Each row is shifted at random along 5 fixed directions that mean nothing.
Known rows, with every step that occurs
povi/tifuzov/lusa/meser/mifo: [  35  178   76  135  176   44  232  -27 -305   88  162 -256 -125  -60
  272   13 -235   28 -194 -140  153   76  -90   30  418 -408   37   72
 -107  470    6  172  192  -14  245   49 -190   32   71  147 -112  137
   84  -85    2  -94  -74 -340 -249  110 -110  116  -76  167]
mifo/senog/katosor/rivam/tifuzov/gomen/lusa: [ -82  -48  305   53  163 -215  304  382 -214   22  -12  120  278  133
  -18  123   41   84  -80  203   -4 -271 -140  -38  -18  165 -121  323
  143   64  114  -84  378 -250   53   21    4  208  211  113 -186   25
  -18  184  -66  433  172   58  213  228 -134   96  227  -12]
mifo/katosor/rivam/gomen/senog/tafed: [  15 -100  234  -96 -296  177 -357   73  399  -39  184 -253  606  -50
  -89 -147  -55   56   88   39 -341  -40  282   48 -188  163  198 -182
    2  -83  -69  386 -275  236 -148 -188  -91  -90 -262 -300  208 -570
    6   69  140 -217  140  143 -222 -327   89  -61 -134   -1]
tafed/senog/katosor/rivam/lusa/tifuzov/gomen: [ -31  142  182  118   70  -12  307 -100  -85  -88  104 -151  212  -82
  114 -157 -148  -14  -28  -36  223  103  -29  -32  158 -254   92 -119
   18   28  -52  311  103  -30  112   25   -1  189    6  197   -5  136
   52  -11  -75  -93  -52 -109 -105    9   73   89 -270   30]
rivam/lusa/gomen/tifuzov: [  14 -120 -335 -475   -1   13 -417  112  219    2 -190   99 -154  -78
 -229   67  223   33  101  -14 -104  182   36  107 -383  306  160   87
  129  -62  223 -227  -51  287 -119  221   78  -79  -74 -250  -97 -565
  -82 -125  -44   15   76  251  117 -305  -82 -174  206 -141]
katosor/tafed/lusa/meser/tifuzov/gomen: [ 288  -83 -207  120   33 -143 -147   43  -23   13   68  189 -281   34
  -93   29  151  -20   60   75  114 -185  -84 -119 -164    3 -137  -33
  -46  -40    8 -118  -83  -28  -63 -172  130  -56  -59 -129  145   23
  -19  153  -48  -16   67  -20  -11    1  -50  -12  122  141]
tifuzov/lusa/meser/mifo/katosor/rivam: [  86 -165 -253  -28   30   40 -426  321   93  161    7   12 -314    1
  159  204   33  193 -112   -8  214  -52  -32  -29 -138   45   68  111
  -21  204   38  -48   74  218    4   76  130  -92  -57 -193   19 -149
  -74   -3  126  107  177   11   69  -68 -117   66   85    0]
tifuzov/gomen/senog/tafed/lusa/meser/mifo/katosor/rivam: [  10 -161 -146    0  136  -13  -52  105   36  147 -137  -25 -266   74
  -74   71  107   75  -28   33   -8 -164  -71  -12 -273  -11   50   47
   35  123    5  128  -48   33  -94  -41  276  -56   30 -179 -107   20
  -77  195   72  301  143  -23    3  -38  -52   78   20   43]
povi/senog/tafed/katosor/rivam/tifuzov: [-169   33  192 -297 -310   75 -255 -183  225  -45   -6  -59  382  -59
  180  -99  -73  162  121 -189   45   54  191 -107   49  127  238  -12
  -95 -113  -99  155  -75   53  -11   97 -147   24 -131  -68  108   26
  -97 -193  133  -88 -187  100  118 -118  123  -31 -100  -28]
tafed/katosor/rivam/tifuzov: [ -30  -94 -106 -277   85  -65 -208    3   62 -115    4   41    6 -159
 -316  -26   34   23   96   47   -9   11  -87 -112 -208  222   14  191
  179   15   58  -68   80   38  -34  103   69   70  -32   25   -7 -269
  -65   -8  -64  -31   59  211  136 -174   -1   41   62 -111]
lusa/meser/kuvur/povi/senog/katosor/rivam/tifuzov/gomen: [ -38  176 -176  -52  448 -109  -51   49 -279   77 -109  -39 -384   32
  270  102  116 -154   -6  101  241    6 -140   86 -128   74 -176  264
   39  297  121   -1  114  150  -24  139  139 -110   77  127 -222  -70
    9   15 -145  238  -58   -5   -1  -50 -119   70  144   67]
meser/kuvur/tifuzov/tafed/katosor/rivam/gomen: [-239  122  -20   80  111   31  100 -175 -172  -94  133 -127   79  -26
  142  -64  -69 -290   15 -141   69  -22  -36   -5  179  -86  -81  122
  -43  225  135  234  -30   -6  105  -90   -9  -75   43  164  -39  -33
  -73   34  -36 -159 -227  -34  -19   86 -127   53  -15  -56]
gomen/senog/katosor/rivam/tafed/lusa/tifuzov: [-134  -39  140 -342  -18  -41    6  154  -85  -41 -236  107  128  -84
  -84   49   57  173   68 -106  -29   47  -24    5   31  313  118  291
  137   -5  125   66  214   -7  -17  387  116   74    2  -33 -175  153
 -145 -128  -15  114 -262  145  318  -48  -40   60   51 -229]
tafed/katosor/rivam/gomen/tifuzov/povi/lusa/meser/mifo/senog: [ -65  -28   52  -41   34  -69 -164   40 -116 -142  -58   72  -25  -99
 -345   47   30  -19   30  -17   83   58  -84  -66   21  151  -79  196
  107   20  -33  -14  151 -161   16  222   59  174   51  202  -66  109
  -16   -2  -54   63  -80  144  171   22   41   94   64  -46]
kuvur/tifuzov/rivam/lusa/meser/senog/katosor/tafed: [-154  -38 -200 -187 -254  274 -322 -206  334   49   94 -227  466 -213
  682   21   30  210   23 -102  157  287   79  -64  -80   -2  244   11
  -82   74   48  390 -110  227  -23   55   24  -81 -154 -264  161 -409
 -107 -234  241 -236   16  -21   74 -171   92  -96 -173  -69]
kuvur/rivam/gomen/senog/tafed/lusa/tifuzov/povi: [ -45 -180 -473 -333  -75  226 -186  -34  331  156 -110  -54  -49 -100
 -115  119  191  171   49  141  -97  128   64  -35 -536  -12  225  -75
   91 -151  129  -69 -206  321 -173 -120  198 -120   -3 -416   50 -601
  -59 -279  208   46  341  109   99 -314  111 -176  -60 -124]
mifo/tafed/katosor/rivam/lusa/povi/gomen: [  34 -178  153 -159 -149  -79 -338   65   62  -17  -12  196  252   27
 -118   79   89  109    8   74   16 -114   82   15 -173  385   30    3
   27 -174  -81  -41   13    6 -112  145 -138    3 -134  -66  173  -19
  -27 -115   88   62  135  240  155  -82   -6  -55   51   95]
meser/kuvur/lusa/povi/tafed: [-278  -95  -81 -204 -326  134 -440  -96  111   71  -25  149  208   -9
  285   87   62  -24  114 -251  177   59  246   47   49  246   78  -49
 -100  -40   84  -59 -219  250  -45   88    3 -323 -169  -59  164 -121
 -144 -295  161 -194 -302  220  180  -44  -45  -64   63 -207]
katosor/rivam/gomen/lusa/tifuzov/tafed: [ 114 -105 -107   42 -307  -24  -44  -12  314 -142    5  208   48  -32
 -205  -56   53 -151  115   82 -149   34   55  -54   46  268 -380  -48
   41 -284   34 -194 -165 -141  -85  -43  -83  109  -38 -103  187 -224
   85  193 -129 -213   29  193   57  -33   77    0  150 -159]
povi/tifuzov/tafed/lusa/gomen/senog/katosor: [ 170   24  -34  164  -25 -126  375 -221 -163   87   77  182 -150  111
  -69  -52 -145 -103    2   47  -80    0 -140  -75  196 -216 -132 -137
  -62  -16 -147 -184  -68 -289  -44 -189 -101   49   88  104   47  466
   69   51 -102  -52  110 -152 -159  170   35   38   53   85]
tifuzov/gomen/senog/katosor/rivam/tafed/lusa/povi: [-213 -122   60  -38  -47   24   95  -91   84   22 -129   29  -57  -40
  143  -59    0   31   34 -106   38    6  -21   49   84  122  -78   12
   78  -58  -26  221  -34 -123   -5  239  129   66   63  110  -25  171
  -35  139  -20   88 -156   49  115   73   41   67  -70 -195]
tafed/gomen/senog/katosor/rivam/tifuzov: [ -69  -67   29 -359   22   68 -233  -14  127 -132 -137   40  -63 -142
 -427 -105   93    0  214  -45 -211   60   33    3 -341  152  203   90
  154    8   74  125  -97   78 -147 -107  229   15  -98  -89  -81 -109
 -110  100 -167  -24 -176  208   22 -282   62   18   63 -177]
tifuzov/rivam/gomen/lusa/meser/senog/katosor/tafed: [ -41  -94  -81   45 -165  117 -271  -20  355   24   16  -99   19 -111
  223  -15   17   48   28    5  -87   22   61  -17  -72   37  -15  -56
  -42  -85 -102  125 -146   67  -19  -75  -17  -32  -93 -152  121 -322
   -7   98   22 -104   69   25  -72 -110   27  -57  -18 -178]
lusa/gomen/tifuzov/tafed/senog/katosor: [-130  343  259   16  251  -42  467  -49 -419 -190 -113  -61 -152   71
  295 -112  -82 -202  -77  -49  121   77 -136  200  441  -18 -159  167
   78  286  185  246  244 -228  105  413 -109  114  128  341 -199  580
    8  152 -150   79 -376 -127   86  202 -135  100  -12   90]
tafed/gomen/tifuzov/povi/senog/katosor/rivam/lusa: [  74  -21  -27  -16  102    5  102   34  -25  -51  -21  104 -208  -83
 -477  -69   19 -130   93   61 -124   -9 -115  -39 -143  -41  -25   20
   98    5  -61 -114  -62 -149  -73 -226  217   81   47   89  -51  120
   29  178 -215   -7   -2   43 -112  -58   40   22  110  -22]
mifo/katosor/rivam/lusa/tifuzov/povi/gomen: [ -75    8  208  -84  191  -73  113  296 -202  -33  115 -107  271  -59
  -40   24  -81   -5 -134   36  152 -112  -98   67  222  241 -116  312
  121  273   55   65  345  -56  109  296 -145  115   74  134  -93 -109
   40  -51   -7  118   55   34   40   14 -150  105   58  173]
povi/lusa/gomen/tifuzov: [  59  -53 -207 -282 -287  305 -340  -32  313  242  -44 -211  -83  -92
   -5   86   26  324  -32  -82  -31   58  243   70 -239 -205  455 -244
   -9   47   -6 -111 -212  366  -20    3    3 -215 -204 -470   27 -404
  -56 -306  332 -153  178  -79 -129 -298   60 -146 -114   19]
tifuzov/gomen/senog/tafed/katosor/rivam/lusa: [-237   -9  138   97   -5   21  289  -44   -5  -32  -54 -112  135  -38
  175 -114  -59  -28  -50 -107   48  -85  -52   48  239   -1 -123   68
   38   58   -7  291   74 -202   94  207   30  135  114  202  -92  193
  -25  203  -23  100 -201  -60   55  176  -28  124 -114 -119]
povi/gomen/tifuzov/lusa: [-129 -142  -39 -192 -329  244  -37    6  207  156   20  -90   10  -56
   75   22  -96  227  -36  -92 -138  -68  119  -31  -12 -143  184   26
  -34   15  -27 -199 -103  -32   32  -33  -81  -31    7 -211   24  -64
  -53  -31  202  -42   41  -53   -1  -29   71  -30    0  -80]
gomen/lusa/meser/tifuzov/tafed/katosor: [ 193  -78 -138  291 -354  110  -37   29  100  141   69 -128  155  -26
   93   81  -34  141  -70   35 -103    2  116  -53   -6 -451  207 -276
 -115 -170 -125   92 -233   88  -13 -222   57 -141 -170 -274  195 -182
   18   75  164 -182  103 -172 -175   23  192  -28  -91  -89]
senog/katosor/rivam/tafed/gomen/tifuzov/lusa/povi: [ 133  -37   59 -136  207  -45 -130   71  108  -52  -54  114 -176  -42
 -173  -28   45  -57  145   17 -242   30  -36   14 -188  287  -40  -47
   83  -76  -26  -83  -38  123 -156  -70  130  -38  -29   53  -33    5
   16  149 -210  -47   11  146  -38 -202    9  -56   96 -152]
meser/mifo/senog/katosor/tafed/lusa/povi/tifuzov/gomen: [  25 -153  115  146  -72  -82 -266   64  -24   14    9   70   65  221
 -177  145   52  220   22  -34  -51  -13  113 -124 -203  -86  209  -78
 -128  -36  -19   71  -11   50  -22 -224   24  -69   -1 -117  -21  111
  -72  -87  197  171  125   30  101  109   24  -30  -50  179]
rivam/lusa/povi/tafed/senog: [ 211  138 -120  140  214 -195  147  147  -82  -23   21   89 -362   56
 -141  -94    8 -176  -57  103   69  119  -41  143   84  -23 -191 -146
    5  -72  -32 -275   31   99   40   38 -136   36    2  108  -31 -117
  206  -61 -196  -13  110  -68 -256   -5 -149  -77  -20  120]
povi/tafed/katosor/rivam/gomen: [ 131 -172 -224  -33 -118 -180  -66  -69  128   26   77  290 -155   83
 -382   38   71  -16   63  204 -116 -205  -42 -170 -178  152 -256  -72
   22 -176 -160 -651 -134 -149 -108 -160 -127   74   14  -57  159   46
   50   52   -2   45  303  126   45   19   35  -27   99   41]
povi/senog/tafed/katosor/rivam/gomen/lusa/meser/mifo/kuvur/tifuzov: [ 100 -165  -23  126 -567   21 -248 -223  274   54  -34  169  675  161
  -73   78   47  158   81  101  -71  -13  225 -217 -226  -76  108 -306
 -190 -484 -237 -344 -276 -110 -149 -257  -48    7  -95 -254  242   95
  -15 -128  236    1  223  110  147   62  366 -111  -64   49]
meser/kuvur/rivam/tafed/gomen: [-101 -130 -219  -70  -20 -105 -125    4  -51  -23  -28  273  -97   81
 -261   74  165 -222  126   18   -8 -105    4  -72 -175  176 -170   74
  -36 -132  108 -263 -144   16 -118 -295   43 -135   -3   27   60  -73
 -110  -42 -102   19  -19  263  177   -3  -54  -38  250 -190]
povi/lusa/tifuzov/rivam/gomen/senog/tafed/katosor: [ 102   25  -88  -37   59   24   67  -69  -84  137 -114   28 -170  -45
  -81   44   -6  -10  -51  -17   60   12  -44   75   82  -47  -39  -33
   22   -6  -83 -183   38  -19    2   32  -69  -20  -27   -9  -84   76
   42 -166  -29  -23   53  -70  -64  -30  -35   34   65  -16]
tafed/gomen/lusa/povi/tifuzov/rivam: [  32  -92   66 -112 -217  155 -200 -178  114  -91  -51  130  -78 -163
 -315 -139   -9 -110  171 -101  -67  181   98   50  -16    7   69 -194
   43  -92 -112   98 -273  -46 -112 -131   92  -70 -181    1  183   66
   29   90 -169 -283 -238  111 -133 -152  148  -11   52 -141]
lusa/meser/senog/katosor/rivam: [  78   -2    7  180 -317  -68 -157   55   81   42   42    7  245  145
  442  114   39  172  -13  116   85   71  126  -37  -39  -30  -22  -14
 -152 -134  -54  -31  -55   57  -64  -29 -137  -31  -90 -122  126   14
  -36   10  113   42   46   46  111   76  222   18  -15   -2]
kuvur/tifuzov/tafed/senog/katosor/rivam/gomen: [-166   79 -194 -348  105  139  -56 -284  158  -47   32 -102  -32 -162
  371 -126   22  -66  135  -92   38  230  -55  -60  -78  115  149   99
   84  238  194  439 -106  174 -104   15  162   15  -27  -84   50 -219
  -81   -8   -8 -142  -94   21   27 -247  -22  -37  -18  -72]
meser/mifo/kuvur/tifuzov/tafed/gomen/senog/katosor/rivam/lusa: [  81 -172 -119  185   42 -143 -163   86  -40  -57  -63  242  268  204
 -404  138  111  -66   49   74 -128  -36   -5 -145 -231   56  -49    8
  -36  -46   86 -221    1  -51 -104 -318  181  -36   31  -43  -67  120
  -65   28   -7  146  139  150  143  100  -22   -6  130   67]
rivam/gomen/tifuzov/lusa/povi/senog/tafed/katosor: [ -80  -70  -90 -294  -61  173 -325 -186  293    0 -102  -67 -160  -86
 -141  -65   70  -66  130  -64 -356  149  103   92 -302  132  159  -86
   57 -175   29   -8 -278  163 -119    1   77  -74  -37 -133   -8 -424
   -2   51  -23 -103    9  140  -62 -265   80 -162   74 -231]
senog/tafed/katosor/rivam/gomen/tifuzov/povi/lusa/meser: [ 248   81  -77  -15  457  -65   74   89 -107   82  -39 -105 -315   29
 -244   34   60  -47  -10  129 -212 -122 -124   19 -282    2   73  -30
   38   98  -50 -143   54  188  -87 -114  123  -67   81    6 -165  -75
   31  116  -83  164  183 -100 -155 -165  -33  -63   63   71]
meser/senog/katosor/tafed/gomen/lusa/povi: [ 264  105  189  557 -128 -202  199   46    8  -54   46  133  -36  293
  -61  -51   32  -76   21  192 -238 -159   68  -76    2 -192 -143 -223
 -152 -266 -137 -299 -123 -151  -55 -498  -52  -33   -3   -7   36  321
   79  255  -71   33   93  -73 -164  263   98  -17  -21  155]
tafed/katosor/rivam/gomen/lusa/meser: [ -14   80   86 -142  194 -130 -115   45 -181 -283  -88  130  -51 -183
 -398 -130   40 -266  131   -5    7   49 -126   28  134  304 -261  240
  206  113   70    3  159 -147  -20  272   32  180   16  348  -56   63
   29  189 -355  -66 -313  220   75  -73  -37  120  187 -131]
meser/tifuzov/tafed/gomen/lusa/povi/senog: [ -54  -92 -187  298 -177  -43  264 -117    1  140  143  -44 -248  179
   94  195  -33  151 -148   -8   82 -148  -45 -176  -28 -480   93  -76
 -180 -110  -54 -162  -78 -116  126 -309   30 -121   66 -207   24  180
  -52  -63  270   87  233 -213   63  279   21  -19  -81   55]
tifuzov/tafed/lusa/povi/senog/katosor/rivam: [ -81 -159 -102  -87 -403  148 -306 -166  386  112   93   51  -54  -57
  358  -16 -139  236   55 -197  206  135  144  -86   40   28  238 -277
 -106 -221 -213  216 -246  143  -49  108   13 -125 -160 -150  338  123
  -96 -193  274 -218   -6   14   73  -81  146  -81 -228 -114]
povi/gomen/senog/tafed: [ -66 -133   -7 -213 -298  107  -32   40  242  149  -97  -37   66   99
  -51   -9    1  273   42   10 -257 -133  208  -33 -217  -41  243  -23
  -53  -98  -32 -238 -142   87  -81 -130  -94  -59  -19 -348  -35  -69
  -77  -60  199  137   70    2   23  -89   88  -73  -44  -22]
povi/lusa/tifuzov/rivam: [ 306   87   50  346 -373  100    9 -176  150   45  126  107  100  -28
   87 -234 -177 -278   83  -35  -12  149  185  112  440 -189 -314 -447
 -140 -187 -242  114 -376 -110  -99 -391 -286  -65 -307   62  335  114
  214   52 -215 -556  -94  -63 -477  -14   58   86    5   23]
kuvur/tifuzov/gomen/senog/katosor/tafed/lusa: [-313 -207 -144 -245 -308  191   28 -281  108   53  -33   69  494  -84
  380   42  106  196   76  -55  101   65  -30 -117  -52  131   65  144
   64  -19  144  133  -43 -168  -54  181  188   44  105  -84   91   42
 -178  -45  204    9 -116   86  422  130  163    0   15 -183]
rivam/tifuzov/lusa/povi/senog/katosor/tafed/gomen: [ -73   74   19 -284  129  124 -301 -136  181  -71  -30 -125 -259 -171
  240 -110  -26  -30   82 -196   -6  204   33   93  -52  123  126    9
   33   -7   51  261  -48  197   17  132   18  -34  -81   14  -11 -292
    6   -7 -100 -160 -154   32  -91 -230  -21  -45  -23  -87]
gomen/lusa/povi/tifuzov: [ 128 -185   11  -73 -384  -51  -22   11   30   47 -137  461    5   54
 -219   30   89  -29  144   56 -143  119   76   -9   86  311 -203  -57
   53 -329  -36 -390 -167 -175 -177   56   16  -87  -55  -64  168  117
   58   53 -127  -99 -113  206  137   93  115  -38  337 -233]

Rows
[-132  -16 -297   84  103   25    3 -132  -47  163   18  -17 -233   77
  -56  165   49  -22  -58   65  126 -108  -28  -40 -162  -81  -17   -3
  -22   -6   10 -365  -44  127   62  -64   87 -204  111    9 -108 -136
  -44 -265  192   47  165  -17   91   94  -59  -52  -31  -33]
meser/kuvur/povi/lusa/tifuzov/tafed/katosor/rivam/gomen
[-171 -136  -76 -209 -143    9 -166  -85  224  -38 -101  171 -237  -56
  115  -21   21   74  107 -145   75  108  -11  -27  -48  325   46   36
   47 -135  -51  154  -97   10 -121  189  124   -6  -45  -18   78  209
 -127   12   24    8 -149  155  220  -73   46  -14  -14 -226]
tifuzov/tafed/gomen/senog/katosor/rivam/lusa/povi
[ -41 -158   -4   75 -300  140 -246 -167  321  137  122  -53  114  -40
  149    5 -101  115   49 -115   31  111  217 -107    6  -95  204 -324
 -115 -137 -265  234 -307  144  -33  -70   24  -21 -126  -86  284  -95
   36  -46  173 -161   28  -40 -147  -99  198  -51 -226  -22]
tifuzov/povi/tafed/senog/katosor/rivam/gomen/lusa/meser/mifo/kuvur
[  65   46 -148  -63  220 -114 -146  -69  -11   56   13  124 -667  104
 -172  -19   61 -282  171 -150  -41   -8  -33  -53  -79  -99   -1   25
  -85  155   69  115 -197   80  -89 -365  169 -192  -76  -37  -46   65
  -23  111 -243  -32 -131   11 -234  -90 -241   23  242   98]
meser/tifuzov/povi/senog/tafed/lusa/gomen
[-120 -170 -152 -369 -195  134 -403   -2  320   94 -119 -116   86  -94
   -5   71   65  337    9 -125  -16  238  205   84 -338  121  437 -116
    1 -257  -38 -131  -68  406  -18  312  -33 -124  -83 -274  -32 -479
  -64 -404  260   10   96  107  111 -257  131 -232 -196 -135]
rivam/lusa/povi/gomen/senog/tafed/katosor
[ 147   30   67  119  279  -98   39  120 -154  -44   58  -64  358   42
  -69   84  -10   35  -25   87  -90  -40  -55  -36  -65  -41   31  -32
  -13   72   25  -75  198  101   25  -63   16   31   79  119  -77   12
   12  -15  -41   55  105  -27   22   -7   53  -40  -37   58]
senog/katosor/rivam/tafed/lusa/meser/mifo/kuvur/tifuzov
[ -13 -115  171 -234  102  -91 -125  284 -201   44  -15   80   87   29
 -172   80   82  196  -50   75   90 -261  -58   -4 -115  342  108  278
  133  137   35 -114  234  -12  -27  264   59  -36   12 -111  -52   62
  -94  -94  153  273   72   84  209  -21 -124    5  102  175]
mifo/katosor/tafed/lusa/povi/gomen/senog
[ -42  -54  -55   66 -103   34  204   27   15   89   17 -166  340  -45
  201   87  -54  235 -154  -17   85   97   30   40   91 -127  131  -22
  -25 -160  -11  -58  151   84  171  247 -169   85  100  -51  -66 -251
   32 -273  190   -7  114 -129   82   97   97  -81 -229   17]
rivam/lusa/tifuzov/povi/gomen/senog/katosor/tafed
[-116   -9 -103 -384  151   75 -254  -93  134   -6 -100  -23 -361  -87
  183   -2   36    0   49 -153   17  175  -27   87 -139  201  109  118
   38  -33  110   41   19  162    5  191   26  -38   13   -8  -64 -277
  -45  -49  -67   16  -79   89   86 -167  -36  -54  124 -147]
rivam/tifuzov/lusa/povi/senog/tafed/gomen
[ 287  108   70    5  133  101 -172  -58  132  -65   42 -140 -339 -201
 -177 -208    4  -70   97  -49  -79  -22   69    4 -114  -86  137 -211
   24  182  -73  317 -239  225  -52 -277  127 -139 -272 -246   99 -198
   91  135  -88 -292  -64 -159 -457 -347  -96  -61 -159  214]
katosor/tafed/gomen/lusa/povi/tifuzov/rivam
[ -71  108  -62   72   70   51  261 -103  -13  -33   62 -257   22   -7
  273  -46 -138   60 -119  -35  -68   73  -73   65  126 -287  119  -49
  -29  -64   42  195  101  -17  154  116 -125   83  119   71  -39 -103
  -12   -9   89  -24   41 -192  -12  101   59  -24 -174  -41]
rivam/tifuzov/tafed/lusa/gomen/senog/katosor
[ 164 -136  -64 -359  280  -26 -462  124   76  180  -95   76 -347  -17
 -155  128  160  111   17   49   16 -133   -6   65 -524  219  302  -26
   78   74    6  103  -35  320 -145   -6  181 -171 -155 -302   33 -298
  -45 -119   56  185  303  103  -94 -360 -167 -110  101  208]
mifo/tafed/lusa/povi/senog/katosor/rivam/tifuzov/gomen
[  -7   -8   87   21  154   -5 -384   46  -80 -118  -28 -177   32   11
 -152   66   34   50  -52 -173   -7   28   91   32  -31  -29  218   13
  -80  227   92  468   67  230   67   20  -60  -64 -131  -31  -56 -102
  -59 -110  118  -12  -74   23  -30  -90 -131   31 -134  246]
meser/mifo/tafed/katosor/rivam/lusa/tifuzov/gomen
[ 234  146  238  -22  439 -210  159  256 -299   15  -68  104 -256  100
 -195    4   76  -96  -70  178  -26 -177 -121   93 -153  123   16   74
   75  134   15   29  196   19  -76  -45   37   55  -19   20 -134  174
   88   58 -173  271  181  -28 -176 -105 -245    2  108  295]
mifo/tafed/senog/katosor/rivam/lusa/povi/gomen/tifuzov
[-105  -83  -87 -173 -252  196 -421 -197  342   -8   58 -204  148 -135
  470   40    1  209   22 -171  -14  192  113  -17 -158  -30  274  -48
 -105 -199    1  236 -112  181   26   71  -52  -14  -94 -143  131 -418
 -106  -46  158 -170  -20   39   96 -136  229  -69  -88 -186]
rivam/tifuzov/lusa/meser/senog/katosor/tafed/gomen
[-302  252   14  -41  366   29  129  -75 -273   -5   18 -143 -298   22
  230   62  -38 -111  -90 -123  291  -59  -84   51  161  -68  -17  168
  -29  316  109  -74  216   73  218  243   28  -94  160  284 -250  194
  -51 -204   49   90 -220 -120   79  147 -232   45 -104   53]
meser/kuvur/povi/tafed/senog/katosor/rivam/tifuzov/lusa/gomen
[-127  194  322  -14 -159  130   23 -193   92 -215  114 -156  296 -139
  266 -257 -202  -32   77 -202  187  238  116    3  279 -146  153 -182
  -33  -37  -59  506   -4  -21   84  121  -70  176 -115  229  122  202
    5    2  -89 -302 -318  -17  -78  -58  124   85 -290  -79]
tafed/senog/katosor/rivam/tifuzov/lusa/gomen
[ -15  -59   85  110   92  -54  238   23 -128  108  -34  137  549  104
   97   73   28 -164  -77  200   78 -124  -10   25  -27   66 -213  -36
   69  -97   44 -175   43 -136  -51 -103   26  -45   57   81   31  -47
   86   -2  -33  194  216   59   37   91    0  -32  130   38]
mifo/kuvur/rivam/tifuzov/gomen/lusa/povi/senog/tafed
[ 191  183    6  223  178   14  344  166   -1  -94   65 -288  -34  -29
 -262  -72  -73  -49 -138  143 -102  -78  -22   63   14 -295  -84  -56
   29   92   82  -31  116   53  178  -70  -74  121   62 -126 -139 -281
  143   42   -6  -50  171 -219 -243  -44  -81   14 -224  164]
katosor/rivam/gomen/senog/tafed/lusa/tifuzov
[-119   54 -214  -52   96  110  242  -23  -24  -23   37  -68  -20 -102
  -79   -3   50  -95  -38  164  -81   37  -97   -5    3  -62 -195   70
  105   57   92 -101    0  -75  -20  -41   -5   70  156   91   -1 -162
   77  -55   -5   17  131   -5   15   -6    9  -41    5  -44]
kuvur/rivam/gomen/tifuzov/povi/tafed/katosor
[ -44  268  282   30  270 -124  223    1 -293  -71  -96 -105 -322  143
   56    7   16  -64  -56 -140  -42  -31  -38   54  162  -95  140  180
 -108  252   96    4  204   -1  124  -11  -65  -46   97  118 -274  341
  -53   27  -52  205 -277 -145  -14  133 -100   21   71  155]
meser/senog/tafed/gomen/lusa/povi/tifuzov
[  93 -219  -79  193 -400   81   57  107   45  221   58  109  142  100
   38  198   27  261  -78  111  -95  -59   24 -127   -4    4  -11  -17
  -75 -225 -141 -176 -113 -169  -79  -60   75  -64   23 -187  141  102
  -28  -13  288   46  208  -38  157  201  163  -15   97  -42]
gomen/tifuzov/povi/lusa/meser/mifo/katosor/tafed
